Below is a small trained network, with its code and all its weights. Each question gives an input and a class and asks what happens when units are switched off, that is, made to give their printed mean instead of their output.

import numpy as np


def w(rows, s, z=0):
    codes = np.array(rows[::2]) - 128.0
    scale = np.full(codes.shape[1], s)
    scale[-1] = z or s
    return codes * scale


def f(y):
    return y / 2 * (1 + np.tanh(0.7978845608 * (y + 0.044715 * y**3)))


def log_softmax(a):
    a = a - a.max(-1, keepdims=True)
    return a - np.log(np.exp(a).sum(-1, keepdims=True))


def net(x, mask):
    res = np.array(x, float).reshape(1, 4) / 4 @ E
    y = f(res @ A[0][:, :-1].T + A[0][:, -1])
    res = res + np.where(mask, y, B[0][:, -1]) @ B[0][:, :-1]
    return log_softmax(res[-1] @ U[:, :-1].T + U[:, -1])


A, B = {}, {}
E = w([
[135,139,116,105,124,129,132],'x0',
[54,7,111,26,204,94,20],'x1',
[30,61,66,132,82,241,132],'x2',
[101,137,135,135,123,111,131],'x3',
],0.014)
A[0] = w([
[163,188,153,163,58,188,236,130],'neuron 0',
[147,107,148,149,83,125,103,139],'neuron 1',
[73,78,71,167,31,176,154,72],'neuron 2',
[60,131,82,131,65,231,140,82],'neuron 3',
[160,159,122,179,81,138,204,166],'neuron 4',
[220,204,245,118,127,29,119,3],'neuron 5',
[84,71,83,57,214,101,86,160],'neuron 6',
[141,155,156,96,122,166,103,119],'neuron 7',
[147,159,72,190,108,132,216,135],'neuron 8',
],0.012,0.0044)
B[0] = w([
[37,99,148,104,125,235,107,251],'neuron 0',
[111,157,75,114,107,141,143,132],'neuron 1',
[194,142,93,170,128,88,169,202],'neuron 2',
[252,222,160,168,163,6,162,208],'neuron 3',
[75,51,95,31,156,108,68,218],'neuron 4',
[212,164,145,119,124,52,157,222],'neuron 5',
[79,67,174,98,86,191,63,228],'neuron 6',
[126,160,143,128,55,122,104,129],'neuron 7',
[63,112,126,172,100,133,146,209],'neuron 8',
],0.011,0.026)
U = w([
[43,135,142,108,96,182,116,250],'0',
[255,198,139,130,110,93,168,6],'1',
],0.017,0.0019)

Each question gives the input, the list of numbers given to net, and the class t.
The units are the neurons (one row each of A and B). Each row of codes is followed by its name. A weight is (code - 128) times the scale printed after its matrix; where a second scale follows, it is the last column's (A, B and U).
mask holds one flag per neuron, in row order. A switched-off neuron (its flag False) gives its mean, the last column of its row in B, instead of its output. The means were averaged over made-up inputs and are rounded, as every weight is.
A unit's drop is (log p(t) with every unit on - log p(t) with that unit switched off) / (log p(t) with every unit on - log p(t) with every unit switched off).
The circuit of an input: a set's keep is (log p(t) with only the set's units on - log p(t) with every unit switched off) / (log p(t) with every unit on - log p(t) with every unit switched off). Starting from all 9 units, units are removed one at a time, each time the one whose removal leaves the highest keep (on an exact tie, the one counted first), for as long as the keep stays at least 0.8.
circuit, biggest first: the units of the circuit, biggest drop first
top k neurons: the k neurons with the biggest drops, biggest first
drop when u is switched off: that unit's drop, to one decimal
input [-7,-4,-3,0], class 0: circuit, biggest first : [neuron 3]
input [-5,5,-6,-4], class 1: top 4 neurons : [neuron 0; neuron 5; neuron 4; neuron 8]
input [3,-8,-7,7], class 0: top 3 neurons : [neuron 0; neuron 4; neuron 3]
input [-3,-4,6,-6], class 1: top 2 neurons : [neuron 3; neuron 2]
input [-3,-8,-8,-2], class 0: top 2 neurons : [neuron 0; neuron 4]
input [-3,-8,-7,6], class 0: top 2 neurons : [neuron 0; neuron 4]
input [-8,5,6,-1], class 1: top 3 neurons : [neuron 3; neuron 0; neuron 2]
input [5,-2,-2,-6], class 0: top 2 neurons : [neuron 3; neuron 2]
input [2,-1,2,-4], class 1: top 2 neurons : [neuron 6; neuron 0]
input [3,-6,8,6], class 1: drop when neuron 3 is switched off : 3.0
